Each row has a class, written after it.
[  83  775 -222  270 -103 -482  -27  -79   75  -70  186  264 -167 -335
  156 -294   26  173 -102   15 -227   13  145   70  295  608  356 -386
  365 -282   69  215 -380]  Q
[ -27  -61   80    1  -47  295   51  338 -158 -143 -241  -87 -175   54
 -208   63  -40  -53   46   63  197 -475  144  281  -57  -68 -243  229
 -326  -46  223   48 -105]  V
[-204   11   17  386 -298  197 -138  -10   80   21 -129   42 -521  -47
    1  -15   59   26  -43  287  200 -162  304  321  -57  609   38 -136
  -26 -108   -8   96  -70]  B
[ 251  614 -249 -170  205 -190   95  102   -6  -45   73   81   -4 -163
 -129  -52   31   30  -51  -33 -107 -373   58    6  152 -320   25   63
  178 -177  251  123 -187]  J
[ 146  672 -366   23   11 -243  -47 -173  154  151  209   91 -335 -221
  -93  -83  123  101 -157  161  -24 -127  202   63  116   67  238 -126
  363 -207   24  198  -64]  J
[  24  163 -141 -174  123 -228   79 -126   23  345  229  331  -11  207
   56   88   15   78 -245  293 -122  113   27  -89  -78  162  152 -261
  137  -89   19 -116   77]  L
[-125 -185 -282  140  201  124 -115 -194  110  101  106  -81 -104  -48
 -108  116  213   -4  -26  106  -53  -14  -86 -146 -148 -178  -88  196
 -148  108   27  121  273]  B
[ -89  177  -19  213  -64 -159 -126   93   14 -142 -182  172 -319 -101
  104 -145  146  108  -17  139   15 -136  229  345   54  570  207 -385
  -10   21    8    5 -223]  S
[ -10  115  -93  -20   68 -131  -91  181  -19  -59 -178   86 -295   -9
  -31 -100  162   73  -49  144   -7 -267  206  278  -11  277  119 -233
 -100   69   69  -14 -105]  S
[  73  380 -368  344    9 -113 -106 -146  290  260  192  -56 -355 -273
 -234  132   60  -64  -48  192  125   47  -15  -28   59   52  150    6
  295 -164 -103  210   46]  V
[-283  154   20  304 -184  323  -50 -153  325  246  169  -68 -190   58
 -228   88  106 -217  -72  265  182  171  262    7  -38 -355  169  -91
  419  194  -72  -92  210]  V
[-167  -28 -447  357  -33 -135 -230 -549  247  206  285   53 -436 -178
   87 -102  222  213 -137  331 -101  188  132  -27  -59  607  293 -168
  140  -65 -177  131  168]  V
[  39   88 -123   42  177 -239   -1  142 -158 -537   95  174  277 -182
  231 -428   28  254  126 -395 -512 -127 -186  -82  175  385  -18  111
 -175  -81  331  152 -350]  D
[ -12  144 -200  126  -67  -88 -178 -177  111  256 -182   49 -600  -48
    5   35  249   80 -161  431  193 -143  451  375 -103  328  331 -415
   54   73 -143  -53  125]  S
[ 175  640 -375   53  -49 -260 -116 -183  174  149  205   74 -318 -212
  -94  -58  113   67 -138  176  -70 -147  206   60  153  116  292 -185
  390 -239   39  199 -104]  D
[ -63  -44  -54   91   40   27  -81  250   13  -63 -181    2 -213  -24
 -126   -1   80  -38   61  134  114 -157   92  242  -34  145   58 -121
 -177  138  -18   -6 -124]  V
[  65  382 -186 -213  113 -384   93 -149   -6  268  213  392    1  209
  224  -90    7  136 -294  230 -270   39  149    4  -24  304  204 -362
  175 -107  107 -116    0]  Q
[ 147  585 -264  194   83 -178  -46    3  234  125  162  -11 -137 -288
 -137   32   40  -35   -9    6  -13   25  -47  -62  146 -100  116   70
  270 -174   61  206  -74]  K
[-184   42   87  267 -238  146  -62  211  -33 -168 -127   15 -349  -50
  -21 -170    0   62   26  102   57 -243  198  296    5  643  -10    4
 -130 -146  105  110 -217]  V
[-387  356  -10  446 -266   95  -94 -219  310  162  154   82 -281  -60
  -57 -108  114  -83 -129  255   52  289  289   42   30  158  285 -377
  516  127 -109  -19   25]  B
[ 156  489 -299   91  103 -124  -52  -57  185  179  139  -45 -173 -192
 -164   88   85  -73  -64  117   43 -113   60   13  114 -207   96   55
  181 -120   57  206    0]  Q
[ -57  -52  -76  -83  132  128  -91  145  -19   29 -237   23 -294   56
 -123   65  211  -34   19  233  191 -275  213  303  -92 -124   15  -80
 -213  158    1  -54   31]  L
[-173  135  213  152  -26  227   66  190  134  -99   41  -10  199   69
 -123 -100  -13 -178   46 -137  -14   33   42   -2   75 -315  -47   71
  214  169  164 -110  -22]  L
[-144   65 -423  268   14 -117 -242 -436  207  170  230   11 -394 -157
   58  -85  268  171 -162  256 -123   63  158   -5  -42  389  202  -52
  114  -26  -53  131  234]  L
[-253 -145  -40  518 -378  261 -256 -160  241  229   21  -78 -690  -91
 -155   93  136   -8  -90  425  318    3  258  263 -102  706  118  -96
  115 -136 -209  130  141]  L
[  17  400 -311  474  -37 -134 -147 -158  350  303  224  -51 -404 -302
 -156   83   79  -64  -11  187  129  169  -32  -24   63  212  210  -68
  364 -190 -184  267    7]  Q
[  19  112  -18   90  137 -249  119   91   17  112  155  336  160   67
  164  -17 -108   26  -46   23 -235  198 -230 -178  -16  359   54 -166
  122 -116   48  -34 -135]  J
[  51   84  -60 -195  139   38   -6  373 -177 -190 -264   69  -62   29
 -147  -24  120  -45   32   14    0 -426  109  270  -14 -233  -32  -67
 -219  129  180  -57 -141]  V
[  78   43  115 -242   30  247  168  454 -280 -342 -257  -11   68   56
 -136  -46  -52   -6   99 -162   25 -603  141  241  -35 -278 -312  304
 -397  -56  394   64 -199]  K
[-116  158  146  -57   25  188  108  230   21 -206   20   37  316  148
 -154  -68   -4 -162   29 -170  -99 -108   45    0   77 -590 -113   84
  104  205  280 -118  -61]  D
[ 135  225  -71 -246  138 -223   12  311 -268 -328 -238  124    2   -7
   30 -208  104  129   46  -64 -167 -450  178  291   37   55   89 -203
 -221   53  211  -56 -296]  D
[-191  -61 -171  435 -108   46 -291 -109  278  295  -76   48 -687  -96
  -66   73  187  -38  -54  430  289  118  222  293 -100  562  250 -315
  105   40 -297   20  103]  V
[-120 -252 -324  367  179   82 -140 -229  166   65  128 -101 -116 -151
  -95   59  200  -12   43  112  -56    9 -131  -91 -140   11  -42  217
 -154   88  -25  134  222]  J
[-213  134   35  458 -394   30  -99   10   47  -19 -124    8 -508  -86
   27 -119    0  112  -84  261  139  -24  232  342  -50  899  131 -266
    2  -95  -88   95 -144]  D
[ -52  121 -301  112   46 -265  -80 -258  -15 -137  158  123 -133 -169
  151 -283  151  300  -94   64 -303 -131  133    1   27  492  208 -156
   -7  -56  113  105 -102]  S
[-180  -55 -123  322  -63  180 -223  -72  222  278 -116  -27 -539  -81
 -137  154  220 -110  -15  423  307   35  235  226 -155  199  218 -249
    0  134 -244   68  110]  B
[  54  132  -52 -111  194 -217  122   70  -47  109  142  355  240  128
  135   16  -84    4  -57   68 -244   46 -132 -153    7   77   58 -127
   44 -118  136  -59 -140]  B
[  14  236 -321  488  -22   35 -245 -256  448  494  153 -151 -567 -245
 -273  244  140  -97  -53  371  321  189  -38  -29   24   25  163   27
  369 -112 -273  189  213]  B
[-325  119  125  300 -149  364  -12  -71  311  225  123  -13 -101   77
 -288  123  101 -263  -75  200  220  157  190   -2  -40 -472   51  -69
  365  209  -43  -80  211]  S
[-105 -165 -228  341   66  -69 -166 -105   72 -127  123  -18  -74 -202
   26 -118   98  116   77  -25 -172    6 -107  -82   40  266   40  138
  -53  -25   53  131  -30]  B
[ 118   68  -33 -435  366 -134  271  138 -146  113  122  370  365  312
   24   62  -68   25 -102   26 -207 -140 -115 -117  -80 -353  -91    8
 -121  -38  264 -138  -45]  S
[ 274  545 -257 -188  172 -124   49  112   -2   14   90  -42   26 -100
 -267   44   48   11  -57  -82  -24 -299   35   -5  116 -579   -4  145
   85  -68  242  134  -64]  D
[ -72  107 -137  191  -61 -111 -170   65   85   63 -109   31 -420  -50
  -23  -26  122   38  -34  239   94  -61  211  258  -66  421  180 -317
  -24   62 -106   30  -68]  D
[ -36  439 -357  502  -92 -137 -185 -319  370  325  246   34 -522 -328
 -158   47  186  -27  -81  294  117  176   93    5   58  347  328 -201
  460 -200 -204  276   25]  J
[ 119  139  -30 -335  260 -157  205  156 -118   49  157  333  342  230
   70   29  -66    1  -61    6 -254  -78 -109 -141    4 -199  -14  -46
    2  -71  248 -106 -123]  L
[-179  372  -26  -81 -139   65   24 -152  152   91  179  108  -73  120
  -88  -90   91  -32 -237  229   -6  -16  403  110   33 -243  178 -270
  367  142   81 -122   71]  K
[ 113  312 -269  267   65    5  -70  -27  262  242  162 -106 -251 -230
 -304  170   48 -130    3   91  159   12  -55  -73   95 -298   93  166
  298 -115  -21  180   76]  V
[   6 -244   24   -5  230  242   -1  400   18  -64 -219  -30    4   27
 -207  132   55 -203  238  -35  155 -301   -3  158  -97 -386 -161  173
 -326  107   85    2  -78]  Q
[ 141  474 -367   43   52  -52  -95 -171  235  270  165  -81 -321 -140
 -260  141  151  -48 -127  216   83 -127  120    7   54 -313  135   63
  297 -116   25  160  140]  D
[ 143  121 -147 -413  311 -121  184   28  -56  257  178  278  228  256
  -47  192   27  -33 -166  181 -133  -62  -30 -114 -128 -406    3  -75
  -66  -10  145  -96  101]  K
[-114  263   49  211 -318    3  -52   36  -95 -201 -146  127 -386  -73
  157 -260   75  157 -101  135  -44 -266  404  364   56  723  159 -277
   19 -143  148   63 -218]  B
[ -87   99  -68  114   -1  -66 -144  119    9  -67 -160   61 -282  -88
    6 -136  152   55   12  110   20  -64  172  249   -4  393  168 -235
 -114   68  -18   57 -152]  B
[  90 -168   47 -281  294  204   74  476 -171 -288 -209  -14  229   56
 -224   15   48 -116  227 -219   35 -409  -73  142  -63 -539 -224  278
 -397  150  226   29 -179]  J
[-220   30 -126  277 -301  191 -196 -219  227  314  -41  -96 -761  -16
  -92   33  143   53 -194  507  310  -49  407  329 -159  544   97 -123
   14  -80 -177   53  213]  K
[-140  179  -60  241 -327  124 -108  -76   37  125 -125   40 -600  -14
  -11  -28   79   72 -184  408  187 -241  470  378  -64  579  138 -217
   15  -99    4   28   15]  V
[  50  465 -260  197   17  -76  -79 -160  264  175  192  -60 -268 -252
 -216   50  132  -11  -34  114   91   -3   53  -30  111 -147  171   33
  333 -154  -23  214   -1]  K
[-333 -140   31  649 -251  447 -178 -205  550  402  205 -161 -306  -18
 -328  234  102 -323   47  320  334  338  112  -68 -114 -219  161   -1
  442  180 -283  -15  318]  D
[  29  108   87 -350  -30  154  141  268 -298 -321 -197  134  -46  137
  -35 -151   12  120  -46  -51  -48 -615  261  291   -3  -32 -196   66
 -265 -105  392   11 -228]  S
[-111  141 -405  269  -24 -282 -175 -389  101    6  205  136 -346 -201
  143 -268  231  303 -167  172 -251   17  169   66   18  675  291 -217
  103  -75    5  117   20]  Q
[ -99  168   70 -176   62  230   97  128   19   -2   -3   -4  158  220
 -209   18   35 -193  -37   17   34 -195  234   51  -29 -801  -73   18
  114  257  206 -162   76]  D
[  59  211 -113 -198  172 -212  166  -13  -45  194  194  350  151  147
   46   11  -11   48 -144  124 -198   41  -11 -112  -86   -2  136 -190
   75  -65  101  -77  -49]  J
[-294  176   20  378 -243  220  -64 -223  349  296  156   16 -256   39
 -165   50   89 -200 -126  364  182  202  362   78  -32 -120  290 -270
  463  171 -138  -89  175]  D
[ -57  217 -353  348  -19   44 -236 -445  506  694  239 -106 -626 -176
 -199  316  170 -155 -173  584  298  249  176  -78  -32    0  243 -152
  437 -157 -343  114  341]  Q
[-133 -222 -355  255  127  137 -136 -252  151  122  137 -164 -130 -155
 -137  134  178  -38   61  168  -22   22  -81 -136 -165 -143  -19  252
 -191   83  -38  214  216]  S
[ -50 -243  228  255    1  260   22  470 -132 -287 -278 -118   54  -48
 -125  -29 -131 -109  237 -227  104 -235 -153  170   36  100 -333  414
 -406  -70  217   66 -190]  V
[  -7   40  105 -196  -13  165   93  414 -314 -428 -270   48   35   68
  -75 -188  -27  111   69 -164  -57 -594  121  295   34  -13 -258  189
 -353  -62  393   40 -313]  B
[ 151  567 -337  148  -24 -185  -35 -184  213  243  190  -15 -304 -218
 -152   52   62   -8 -154  190   70  -54  154   40  108  -13  246  -78
  335 -168  -20  167   29]  V
